Here is a tiny trained network, its code and every weight. The questions are about switching its units off for an input and a class, where a switched-off unit gives its printed mean instead of its output.

import numpy as np


def w(rows, s, z=0):
    codes = np.array(rows[::2]) - 128.0
    scale = np.full(codes.shape[1], s)
    scale[-1] = z or s
    return codes * scale


def norm(h):
    return h / np.sqrt((h * h).mean(-1, keepdims=True) + 1e-5)


def f(y):
    return np.maximum(y, 0)


def log_softmax(a):
    a = a - a.max(-1, keepdims=True)
    return a - np.log(np.exp(a).sum(-1, keepdims=True))


def net(x, mask):
    res = np.array(x, float).reshape(1, 7) / 4 @ E
    u = 0
    for l in range(2):
        y = f(norm(res) @ A[l][:, :-1].T + A[l][:, -1])
        res = res + np.where(mask[u : u + 7], y, B[l][:, -1]) @ B[l][:, :-1]
        u += 7
    return log_softmax(norm(res)[-1] @ U[:, :-1].T + U[:, -1])


A, B = {}, {}
E = w([
[120,193,144,22,139,76,104,137,159],'x0',
[168,104,15,95,209,191,70,72,140],'x1',
[114,91,145,53,239,95,148,117,177],'x2',
[135,133,139,104,150,64,174,160,121],'x3',
[123,119,104,132,186,71,171,57,64],'x4',
[164,129,181,102,142,88,44,227,216],'x5',
[155,165,120,255,87,138,94,73,92],'x6',
],0.005)
A[0] = w([
[209,234,149,170,76,95,131,172,115,120],'L0N1',
[96,16,114,118,83,207,81,131,175,252],'L0N2',
[92,103,151,79,172,94,160,143,97,185],'L0N3',
[54,203,82,168,119,64,111,195,127,71],'L0N4',
[52,196,117,217,120,87,164,15,42,99],'L0N5',
[100,94,2,68,235,212,117,58,166,10],'L0N6',
[112,100,142,158,72,61,129,39,73,131],'L0N7',
],0.0064,0.0014)
B[0] = w([
[65,164,206,118,54,88,190,47,184,189],'L0N1',
[162,189,147,205,197,90,24,222,97,203],'L0N2',
[144,60,49,1,85,206,79,225,156,182],'L0N3',
[90,89,125,172,74,150,198,95,215,158],'L0N4',
[58,42,66,155,184,242,118,73,128,236],'L0N5',
[147,232,112,83,119,72,216,74,91,253],'L0N6',
[100,99,132,168,96,184,53,155,139,188],'L0N7',
],0.0067,0.007)
A[1] = w([
[117,145,148,157,89,120,155,92,206,49],'L1N1',
[102,67,118,88,99,106,112,133,254,211],'L1N2',
[121,192,91,116,201,141,179,60,126,249],'L1N3',
[125,154,143,181,61,121,67,153,181,146],'L1N4',
[68,108,66,179,133,164,129,49,129,58],'L1N5',
[85,101,118,114,119,185,123,170,82,235],'L1N6',
[126,161,217,126,56,130,153,79,175,34],'L1N7',
],0.0072,0.0016)
B[1] = w([
[104,171,150,108,75,59,165,65,105,178],'L1N1',
[153,90,186,182,53,113,174,129,108,230],'L1N2',
[167,120,36,96,113,79,68,160,76,254],'L1N3',
[154,211,179,146,226,140,177,33,152,213],'L1N4',
[55,83,114,126,120,144,120,163,129,252],'L1N5',
[164,70,158,95,140,132,82,143,145,199],'L1N6',
[80,156,69,129,134,102,254,24,112,193],'L1N7',
],0.0089,0.006)
U = w([
[203,187,49,65,150,48,77,141,84,182],'0',
[187,39,218,80,68,91,130,245,184,48],'1',
[81,174,214,183,55,84,202,34,173,205],'2',
[50,1,92,190,116,221,46,111,103,145],'3',
[190,238,227,220,218,156,43,124,174,2],'4',
],0.0094,0.0017)

Each question gives the input, the list of numbers given to net, and the class t.
The units are the neurons (one row each of A and B). Each row of codes is followed by its name. A weight is (code - 128) times the scale printed after its matrix; where a second scale follows, it is the last column's (A, B and U).
mask holds one flag per neuron, layer by layer. A switched-off neuron (its flag False) gives its mean, the last column of its row in B, instead of its output. The means were averaged over made-up inputs and are rounded, as every weight is.
A unit's drop is (log p(t) with every unit on - log p(t) with that unit switched off) / (log p(t) with every unit on - log p(t) with every unit switched off).
The circuit of an input: a set's keep is (log p(t) with only the set's units on - log p(t) with every unit switched off) / (log p(t) with every unit on - log p(t) with every unit switched off). Starting from the 12 units with the biggest drops (on a tie, the unit counted first), units are removed one at a time, each time the one whose removal leaves the highest keep (on an exact tie, the one counted first), for as long as the keep stays at least 0.8.
circuit, biggest first: the units of the circuit, biggest drop first
top k neurons: the k neurons with the biggest drops, biggest first
k most important neurons of layer l: the k neurons of layer l with the biggest drops, biggest first
drop when u is switched off: that unit's drop, to one decimal
input [6,5,4,5,-6,3,-3], class 1: circuit, biggest first : (L1N2)
input [-5,1,7,8,0,0,0], class 1: circuit, biggest first : (L0N3, L1N2)
input [8,1,7,5,-3,-1,-4], class 1: circuit, biggest first : (L0N3, L1N2)
input [-8,8,-4,-7,-2,2,8], class 4: circuit, biggest first : (L0N2, L1N4)
input [-5,-2,-3,-4,0,8,1], class 4: 3 most important neurons of layer 1 : (L1N4, L1N5, L1N2)
input [-2,2,6,8,5,7,5], class 1: 2 most important neurons of layer 0 : (L0N6, L0N3)
input [0,1,4,4,0,-5,0], class 0: 2 most important neurons of layer 1 : (L1N3, L1N2)
input [5,-6,8,-1,-7,-8,0], class 1: top 2 neurons : (L0N3, L0N1)
input [-3,8,3,-3,-3,2,7], class 0: top 2 neurons : (L0N6, L1N3)
input [-6,-7,-1,-5,4,8,-5], class 2: 2 most important neurons of layer 1 : (L1N4, L1N7)
input [8,6,-5,-1,3,8,1], class 2: drop when L1N5 is switched off : 0.0
input [-3,-8,-4,-1,3,-6,8], class 3: drop when L0N5 is switched off : 1.1
input [0,4,8,-3,-5,-5,-7], class 0: drop when L0N6 is switched off : 0.3
input [1,-3,4,-6,-1,8,-1], class 4: circuit, biggest first : (L1N4)
